Here is a tiny trained network, its code and every weight. The questions are about switching its units off for an input and a class, where a switched-off unit gives its printed mean instead of its output.

import numpy as np


def w(rows, s, z=0):
    codes = np.array(rows[::2]) - 128.0
    scale = np.full(codes.shape[1], s)
    scale[-1] = z or s
    return codes * scale


def f(y):
    return np.maximum(y, 0)


def log_softmax(a):
    a = a - a.max(-1, keepdims=True)
    return a - np.log(np.exp(a).sum(-1, keepdims=True))


def net(x, mask):
    res = np.array(x, float).reshape(1, 6) / 4 @ E
    y = f(res @ A[0][:, :-1].T + A[0][:, -1])
    res = res + np.where(mask, y, B[0][:, -1]) @ B[0][:, :-1]
    return log_softmax(res[-1] @ U[:, :-1].T + U[:, -1])


A, B = {}, {}
E = w([
[18,13,241,220],'x0',
[250,195,223,222],'x1',
[154,70,211,3],'x2',
[129,128,130,129],'x3',
[59,245,172,112],'x4',
[129,131,129,128],'x5',
],0.005)
A[0] = w([
[170,144,113,92,75],'n1',
[50,127,65,83,47],'n2',
[153,127,143,150,166],'n3',
[119,174,71,72,103],'n4',
[87,103,125,38,126],'n5',
[81,199,251,21,128],'n6',
[90,192,206,108,197],'n7',
[94,111,129,185,85],'n8',
[157,102,115,125,91],'n9',
[103,83,205,126,68],'n10',
[227,48,142,75,130],'n11',
[94,90,213,134,85],'n12',
[201,151,133,19,85],'n13',
[60,124,86,132,146],'n14',
[108,84,148,30,92],'n15',
[158,116,155,141,253],'n16',
[175,84,77,175,154],'n17',
[154,170,84,120,67],'n18',
[177,116,227,77,76],'n19',
[72,73,149,132,144],'n20',
[109,153,118,148,121],'n21',
[206,131,215,127,79],'n22',
[217,12,131,129,143],'n23',
[62,228,134,170,108],'n24',
[181,138,62,76,80],'n25',
[114,154,42,227,129],'n26',
[182,128,201,108,126],'n27',
[182,191,184,207,99],'n28',
[20,94,24,93,92],'n29',
],0.011,0.0077)
B[0] = w([
[82,157,170,154,157],'n1',
[198,139,170,148,175],'n2',
[153,161,117,117,176],'n3',
[65,159,129,113,194],'n4',
[210,149,76,175,204],'n5',
[111,20,125,83,219],'n6',
[149,127,104,45,223],'n7',
[75,148,143,177,160],'n8',
[124,94,177,120,137],'n9',
[32,146,162,182,165],'n10',
[118,83,101,117,214],'n11',
[47,178,166,165,177],'n12',
[21,155,138,204,211],'n13',
[186,154,91,115,195],'n14',
[166,118,88,224,189],'n15',
[161,227,44,65,255],'n16',
[119,63,158,61,196],'n17',
[73,134,171,167,159],'n18',
[110,114,62,252,171],'n19',
[68,194,113,129,201],'n20',
[117,110,94,154,150],'n21',
[211,147,146,159,174],'n22',
[131,68,153,35,217],'n23',
[108,33,144,84,195],'n24',
[83,173,173,131,192],'n25',
[60,76,36,232,220],'n26',
[171,150,79,186,178],'n27',
[209,164,160,146,203],'n28',
[227,151,173,116,230],'n29',
],0.019,0.0073)
U = w([
[236,113,151,161,70],'0',
[21,177,152,108,86],'1',
[130,1,70,155,152],'2',
[116,124,44,24,223],'3',
[123,109,55,35,254],'4',
[113,11,69,5,32],'5',
[133,120,196,7,20],'6',
],0.0085,0.0049)

Each question gives the input, the list of numbers given to net, and the class t.
The units are the neurons (one row each of A and B). Each row of codes is followed by its name. A weight is (code - 128) times the scale printed after its matrix; where a second scale follows, it is the last column's (A, B and U).
mask holds one flag per neuron, in row order. A switched-off neuron (its flag False) gives its mean, the last column of its row in B, instead of its output. The means were averaged over made-up inputs and are rounded, as every weight is.
A unit's drop is (log p(t) with every unit on - log p(t) with that unit switched off) / (log p(t) with every unit on - log p(t) with every unit switched off).
The circuit of an input: a set's keep is (log p(t) with only the set's units on - log p(t) with every unit switched off) / (log p(t) with every unit on - log p(t) with every unit switched off). Starting from the 12 units with the biggest drops (on a tie, the unit counted first), units are removed one at a time, each time the one whose removal leaves the highest keep (on an exact tie, the one counted first), for as long as the keep stays at least 0.8.
circuit, biggest first: the units of the circuit, biggest drop first
k most important neurons: the k neurons with the biggest drops, biggest first
drop of u: that unit's drop, to one decimal
input [2,0,3,5,-8,0], class 5: circuit, biggest first => [n23]
input [4,7,-2,6,-8,1], class 5: 4 most important neurons => [n23 n17 n29 n5]
input [-4,-1,2,2,-7,0], class 5: 3 most important neurons => [n23 n11 n17]
input [-6,-1,2,1,-6,3], class 1: circuit, biggest first => [n13 n25]
input [-5,7,8,-2,2,3], class 2: 3 most important neurons => [n6 n19 n13]
input [0,-6,-5,4,6,1], class 0: 3 most important neurons => [n29 n2 n16]
input [-7,5,-8,5,8,5], class 2: 2 most important neurons => [n26 n24]
input [-4,-6,-8,-7,8,6], class 2: 3 most important neurons => [n26 n16 n24]
input [-7,5,8,4,8,-1], class 2: circuit, biggest first => [n6 n19]
input [-2,-1,0,-1,8,0], class 5: circuit, biggest first => [n6 n24]
input [0,-5,7,6,8,-1], class 5: 3 most important neurons => [n6 n7 n26]
input [-6,-2,7,7,-4,-7], class 2: 4 most important neurons => [n15 n11 n5 n20]
input [6,5,5,-1,-7,7], class 4: 3 most important neurons => [n23 n16 n13]
input [0,-8,-8,-5,1,8], class 0: circuit, biggest first => [n29]
input [-3,-6,1,6,5,0], class 0: 3 most important neurons => [n29 n2 n5]
input [-5,4,6,-1,6,1], class 2: 2 most important neurons => [n6 n19]
input [-6,-3,-7,-6,4,-6], class 2: 4 most important neurons => [n26 n16 n24 n20]
input [-1,4,-5,-6,-7,2], class 5: circuit, biggest first => [n17 n23]
input [1,3,8,2,4,-7], class 2: drop of n6 => 0.4
input [5,-8,-4,0,3,0], class 0: circuit, biggest first => [n29]
input [-3,1,-8,-3,1,-3], class 2: drop of n26 => 0.9
input [-1,4,-8,-1,8,-5], class 2: drop of n24 => 0.4
